Below is a small trained network, with its code and all its weights. Each question gives an input and a target symbol and asks what happens when units are switched off, that is, made to give their printed mean instead of their output.

import numpy as np


def w(rows, s, z=0):
    codes = np.array(rows[::2]) - 128.0
    scale = np.full(codes.shape[1], s)
    scale[-1] = z or s
    return codes * scale


def norm(h):
    return h / np.sqrt((h * h).mean(-1, keepdims=True) + 1e-5)


def softmax(a):
    e = np.exp(a - a.max(-1, keepdims=True))
    return e / e.sum(-1, keepdims=True)


def log_softmax(a):
    a = a - a.max(-1, keepdims=True)
    return a - np.log(np.exp(a).sum(-1, keepdims=True))


def net(x, mask):
    ids = ['αβδζηθμπστφω'.index(c) for c in x.split()]
    T = len(ids)
    res = E[ids] + P[:T]
    u = 0
    for l in range(3):
        r = norm(res)
        for j in range(3):
            rows = slice(4 * j, 4 * j + 4)
            q, k, v = (r @ M[l][rows].T for M in (Q, K, V))
            z = softmax(np.where(np.tri(T) > 0, q @ k.T / 4**0.5, -1e9)) @ v
            o = O[l][rows]
            res = res + np.where(mask[u + j], z, o[:, -1]) @ o[:, :-1]
        u += 3
    return log_softmax(norm(res)[-1] @ U[:, :-1].T + U[:, -1])


Q, K, V, O = {}, {}, {}, {}
E = w([
[115,208,108],'α',
[192,230,113],'β',
[114,168,112],'δ',
[40,147,165],'ζ',
[82,179,164],'η',
[147,118,142],'θ',
[144,101,198],'μ',
[123,160,117],'π',
[129,168,158],'σ',
[98,232,110],'τ',
[102,249,111],'φ',
[129,104,59],'ω',
],0.02)
P = w([
[176,94,93],'0',
[132,144,199],'1',
[253,150,95],'2',
[144,129,44],'3',
[146,143,140],'4',
[2,45,181],'5',
[73,86,179],'6',
[133,149,145],'7',
[214,208,60],'8',
[43,126,198],'9',
],0.0086)
Q[0] = w([
[39,53,112],'0.h1',
[121,136,152],'0.h1',
[128,204,178],'0.h1',
[54,90,137],'0.h1',
[182,116,162],'0.h2',
[165,39,174],'0.h2',
[134,206,116],'0.h2',
[170,2,180],'0.h2',
[138,168,175],'0.h3',
[107,138,49],'0.h3',
[172,52,252],'0.h3',
[121,199,133],'0.h3',
],0.017)
K[0] = w([
[28,32,87],'0.h1',
[152,140,159],'0.h1',
[145,179,185],'0.h1',
[64,69,123],'0.h1',
[80,92,129],'0.h2',
[122,109,181],'0.h2',
[101,112,82],'0.h2',
[123,115,198],'0.h2',
[66,138,176],'0.h3',
[163,133,60],'0.h3',
[114,107,255],'0.h3',
[68,146,127],'0.h3',
],0.02)
V[0] = w([
[129,143,146],'0.h1',
[156,132,141],'0.h1',
[201,233,245],'0.h1',
[122,176,164],'0.h1',
[182,125,161],'0.h2',
[182,141,106],'0.h2',
[149,125,157],'0.h2',
[180,161,47],'0.h2',
[169,83,149],'0.h3',
[194,128,120],'0.h3',
[80,98,152],'0.h3',
[129,135,124],'0.h3',
],0.013)
O[0] = w([
[95,122,159,147],'0.h1',
[162,106,118,133],'0.h1',
[21,20,223,254],'0.h1',
[23,109,179,185],'0.h1',
[139,20,182,119],'0.h2',
[180,136,208,168],'0.h2',
[129,55,143,113],'0.h2',
[223,247,223,222],'0.h2',
[196,103,120,78],'0.h3',
[114,8,132,111],'0.h3',
[201,255,119,114],'0.h3',
[117,104,131,134],'0.h3',
],0.007,0.0098)
Q[1] = w([
[188,142,168],'1.h1',
[59,147,162],'1.h1',
[197,122,121],'1.h1',
[16,146,156],'1.h1',
[112,80,121],'1.h2',
[107,120,159],'1.h2',
[86,6,119],'1.h2',
[185,203,79],'1.h2',
[185,105,99],'1.h3',
[136,113,133],'1.h3',
[90,160,131],'1.h3',
[130,158,73],'1.h3',
],0.016)
K[1] = w([
[210,194,134],'1.h1',
[78,183,76],'1.h1',
[183,126,156],'1.h1',
[33,174,57],'1.h1',
[182,144,143],'1.h2',
[117,116,83],'1.h2',
[247,156,152],'1.h2',
[81,135,197],'1.h2',
[27,83,121],'1.h3',
[121,110,133],'1.h3',
[178,179,115],'1.h3',
[71,179,62],'1.h3',
],0.012)
V[1] = w([
[44,242,118],'1.h1',
[226,162,170],'1.h1',
[164,111,197],'1.h1',
[117,98,107],'1.h1',
[67,128,95],'1.h2',
[230,133,167],'1.h2',
[205,122,184],'1.h2',
[134,93,214],'1.h2',
[2,89,169],'1.h3',
[162,63,109],'1.h3',
[54,207,41],'1.h3',
[36,212,186],'1.h3',
],0.0078)
O[1] = w([
[184,107,234,254],'1.h1',
[53,176,153,105],'1.h1',
[136,179,128,143],'1.h1',
[132,111,100,102],'1.h1',
[115,101,156,135],'1.h2',
[163,179,85,106],'1.h2',
[129,154,96,129],'1.h2',
[48,91,131,184],'1.h2',
[35,109,2,151],'1.h3',
[146,160,92,91],'1.h3',
[147,37,94,90],'1.h3',
[61,79,148,203],'1.h3',
],0.0091,0.006)
Q[2] = w([
[121,233,81],'2.h1',
[117,153,133],'2.h1',
[52,90,166],'2.h1',
[105,83,124],'2.h1',
[100,146,89],'2.h2',
[122,97,78],'2.h2',
[93,251,170],'2.h2',
[154,74,133],'2.h2',
[118,125,89],'2.h3',
[177,144,145],'2.h3',
[104,164,126],'2.h3',
[225,62,60],'2.h3',
],0.016)
K[2] = w([
[254,171,143],'2.h1',
[153,145,129],'2.h1',
[81,104,176],'2.h1',
[86,89,159],'2.h1',
[164,141,126],'2.h2',
[182,122,128],'2.h2',
[64,215,104],'2.h2',
[133,84,140],'2.h2',
[105,137,108],'2.h3',
[127,163,151],'2.h3',
[169,154,148],'2.h3',
[8,137,76],'2.h3',
],0.02)
V[2] = w([
[65,225,84],'2.h1',
[66,89,182],'2.h1',
[163,117,211],'2.h1',
[118,181,148],'2.h1',
[164,67,159],'2.h2',
[106,255,79],'2.h2',
[68,116,81],'2.h2',
[101,102,122],'2.h2',
[96,129,200],'2.h3',
[232,109,175],'2.h3',
[130,126,163],'2.h3',
[94,134,116],'2.h3',
],0.015)
O[2] = w([
[199,173,170,132],'2.h1',
[69,137,151,254],'2.h1',
[78,105,192,188],'2.h1',
[144,140,189,156],'2.h1',
[89,138,67,123],'2.h2',
[149,96,248,102],'2.h2',
[188,154,179,129],'2.h2',
[158,143,119,146],'2.h2',
[166,155,70,232],'2.h3',
[93,84,36,145],'2.h3',
[142,137,96,172],'2.h3',
[142,145,156,127],'2.h3',
],0.018,0.0087)
U = w([
[143,139,150,125],'α',
[222,146,120,254],'β',
[114,82,150,101],'δ',
[121,68,71,165],'ζ',
[125,199,108,64],'η',
[154,13,144,200],'θ',
[159,181,155,74],'μ',
[155,93,170,100],'π',
[123,155,154,24],'σ',
[108,133,146,78],'τ',
[113,145,142,78],'φ',
[122,5,132,158],'ω',
],0.014,0.0063)

Each question gives the input, a string of symbols that net reads in full, and the target symbol t.
The units are the heads (4 rows each of Q, K, V and O). Each row of codes is followed by its name. A weight is (code - 128) times the scale printed after its matrix; where a second scale follows, it is the last column's (O and U).
mask holds one flag per head, layer by layer. A switched-off head (its flag False) gives its mean, the last column of its rows in O, instead of its output. The means were averaged over made-up inputs and are rounded, as every weight is.
A unit's drop is (log p(t) with every unit on - log p(t) with that unit switched off) / (log p(t) with every unit on - log p(t) with every unit switched off).
The circuit of an input: a set's keep is (log p(t) with only the set's units on - log p(t) with every unit switched off) / (log p(t) with every unit on - log p(t) with every unit switched off). Starting from all 9 units, units are removed one at a time, each time the one whose removal leaves the highest keep (on an exact tie, the one counted first), for as long as the keep stays at least 0.8.
units of the circuit, in order: the units of the circuit, biggest drop first
most important unit: the unit with the biggest drop
which heads matter: for each layer, one digit per head in row order, 1 if its drop is at least 0.15 and else 0, layers parted by /
drop of u: that unit's drop, to one decimal
input ζ α θ, target ζ: most important unit	0.h2
input ζ ω η α μ τ, target ζ: which heads matter	010 / 111 / 101
input ζ η μ ζ, target ζ: units of the circuit, in order	0.h2; 1.h1; 2.h2
input ω ζ η ω ω θ ζ, target β: units of the circuit, in order	0.h3; 2.h1; 0.h1
input δ ζ ω α, target β: units of the circuit, in order	2.h1; 0.h1
input ζ ζ π δ α π, target ζ: which heads matter	010 / 111 / 001
input σ β ω θ ω σ θ, target β: which heads matter	101 / 010 / 100
input ζ ζ ω η ζ η φ α α, target ζ: which heads matter	110 / 111 / 001
input ω σ θ φ ζ π θ θ, target ζ: which heads matter	110 / 000 / 110
input β θ ζ π ζ ω π, target β: units of the circuit, in order	0.h1; 2.h1
input ζ η φ μ β δ, target ζ: which heads matter	010 / 101 / 010
input τ ζ ζ ζ ω, target β: which heads matter	100 / 000 / 000
input θ φ θ, target θ: units of the circuit, in order	0.h3; 0.h2
input ω δ ω τ, target β: most important unit	1.h1
input η ζ μ ζ σ ω ζ, target β: units of the circuit, in order	0.h1; 2.h1
input ζ ω θ ζ μ φ ω η δ μ, target ζ: units of the circuit, in order	2.h2; 0.h2
input η ζ η ζ ω τ, target η: which heads matter	110 / 111 / 111
input θ ω η μ θ δ, target θ: which heads matter	111 / 101 / 111
input ζ θ φ, target ζ: which heads matter	010 / 111 / 110
input ω μ ω θ, target β: units of the circuit, in order	0.h1
input ζ β β, target ζ: drop of 1.h3	0.9
input ζ η ζ θ μ π ω δ ω, target ζ: drop of 0.h3	2.2
input β ζ δ ζ δ φ θ ω, target β: drop of 1.h2	0.0
input β ω δ τ π θ ω η π, target β: drop of 1.h2	0.5
